Below is a small trained network, with its code and all its weights. Each question gives an input and a class and asks what happens when units are switched off, that is, made to give their printed mean instead of their output.

import numpy as np


def w(rows, s, z=0):
    codes = np.array(rows[::2]) - 128.0
    scale = np.full(codes.shape[1], s)
    scale[-1] = z or s
    return codes * scale


def norm(h):
    return h / np.sqrt((h * h).mean(-1, keepdims=True) + 1e-5)


def f(y):
    return y / 2 * (1 + np.tanh(0.7978845608 * (y + 0.044715 * y**3)))


def log_softmax(a):
    a = a - a.max(-1, keepdims=True)
    return a - np.log(np.exp(a).sum(-1, keepdims=True))


def net(x, mask):
    res = np.array(x, float).reshape(1, 5) / 4 @ E
    u = 0
    for l in range(2):
        y = f(norm(res) @ A[l][:, :-1].T + A[l][:, -1])
        res = res + np.where(mask[u : u + 4], y, B[l][:, -1]) @ B[l][:, :-1]
        u += 4
    return log_softmax(norm(res)[-1] @ U[:, :-1].T + U[:, -1])


A, B = {}, {}
E = w([
[178,151,176,155,142,111,158,251,39,116],'x0',
[97,69,41,66,80,133,94,108,209,242],'x1',
[131,135,207,109,96,91,226,146,136,64],'x2',
[187,193,100,10,152,9,132,111,122,226],'x3',
[136,250,58,97,91,226,57,201,166,81],'x4',
],0.0021)
A[0] = w([
[129,127,154,196,108,208,50,164,75,120,58],'L0N0',
[181,219,69,34,219,79,130,149,116,195,5],'L0N1',
[27,43,121,174,189,164,102,119,102,122,56],'L0N2',
[175,254,104,85,86,64,115,121,81,183,77],'L0N3',
],0.0042,0.0018)
B[0] = w([
[180,207,80,108,173,119,55,205,98,72,191],'L0N0',
[203,47,69,234,3,71,193,41,95,186,254],'L0N1',
[178,156,26,124,116,52,107,127,35,112,177],'L0N2',
[214,69,49,217,117,47,195,133,41,127,232],'L0N3',
],0.0047,0.0025)
A[1] = w([
[70,145,99,123,90,188,58,80,237,48,255],'L1N0',
[118,132,29,83,47,202,110,139,180,235,199],'L1N1',
[74,87,175,153,131,129,153,72,78,34,84],'L1N2',
[99,48,176,36,192,75,82,27,177,254,195],'L1N3',
],0.0042,0.002)
B[1] = w([
[116,102,223,60,191,133,185,170,111,99,229],'L1N0',
[88,28,221,91,165,61,168,153,99,152,255],'L1N1',
[155,72,112,66,138,83,176,142,147,254,162],'L1N2',
[102,162,177,104,156,225,119,229,130,29,247],'L1N3',
],0.0048,0.0033)
U = w([
[31,64,247,47,205,193,223,215,132,38,249],'0',
[164,212,47,199,211,178,10,225,8,23,166],'1',
[23,210,79,211,46,220,58,29,218,156,5],'2',
[204,10,74,219,73,11,228,70,26,207,235],'3',
[36,254,89,179,83,170,52,35,232,151,5],'4',
],0.0045,0.0031)

Each question gives the input, the list of numbers given to net, and the class t.
The units are the neurons (one row each of A and B). Each row of codes is followed by its name. A weight is (code - 128) times the scale printed after its matrix; where a second scale follows, it is the last column's (A, B and U).
mask holds one flag per neuron, layer by layer. A switched-off neuron (its flag False) gives its mean, the last column of its row in B, instead of its output. The means were averaged over made-up inputs and are rounded, as every weight is.
A unit's drop is (log p(t) with every unit on - log p(t) with that unit switched off) / (log p(t) with every unit on - log p(t) with every unit switched off).
The circuit of an input: a set's keep is (log p(t) with only the set's units on - log p(t) with every unit switched off) / (log p(t) with every unit on - log p(t) with every unit switched off). Starting from all 8 units, units are removed one at a time, each time the one whose removal leaves the highest keep (on an exact tie, the one counted first), for as long as the keep stays at least 0.8.
units of the circuit, in order: the units of the circuit, biggest drop first
top k neurons: the k neurons with the biggest drops, biggest first
top k neurons in layer l: the k neurons of layer l with the biggest drops, biggest first
drop when u is switched off: that unit's drop, to one decimal
input [6,4,0,-1,2], class 1: units of the circuit, in order -> [L0N0; L1N2]
input [-1,-4,-7,-2,-7], class 1: top 3 neurons in layer 0 -> [L0N1; L0N3; L0N2]
input [0,8,0,1,3], class 0: units of the circuit, in order -> [L1N3; L0N2]
input [-8,-1,3,4,5], class 3: units of the circuit, in order -> [L0N3]
input [-2,1,-5,-2,-3], class 1: top 2 neurons -> [L0N2; L0N1]
input [-2,-5,-5,2,-7], class 0: units of the circuit, in order -> [L1N3; L0N3]
input [-4,7,-5,4,8], class 3: top 2 neurons -> [L0N1; L0N3]
input [-5,-4,-2,-3,1], class 1: top 3 neurons -> [L0N2; L0N0; L1N1]
input [1,-1,-5,1,-7], class 1: top 2 neurons -> [L1N3; L1N1]
input [6,6,-8,-3,-4], class 1: top 2 neurons in layer 0 -> [L0N1; L0N2]
input [7,-7,8,6,2], class 3: top 2 neurons in layer 1 -> [L1N3; L1N0]
input [5,-1,-8,0,-4], class 1: top 3 neurons in layer 0 -> [L0N1; L0N3; L0N0]
input [-5,3,-5,-8,7], class 0: top 2 neurons in layer 1 -> [L1N0; L1N1]
input [1,-7,-5,5,7], class 3: units of the circuit, in order -> [L0N1]
input [2,3,-7,-6,-5], class 1: top 2 neurons -> [L0N1; L0N0]
input [-4,3,-4,-7,5], class 0: top 2 neurons in layer 1 -> [L1N0; L1N1]
input [2,2,8,-1,-8], class 0: drop when L0N1 is switched off -> 0.7
input [-7,8,5,-6,-6], class 0: drop when L0N1 is switched off -> 0.1
input [2,1,-4,-4,-4], class 1: drop when L0N0 is switched off -> 0.2
input [2,-3,1,3,6], class 3: units of the circuit, in order -> [L0N1]
input [0,1,-2,3,-6], class 0: drop when L1N3 is switched off -> 1.8
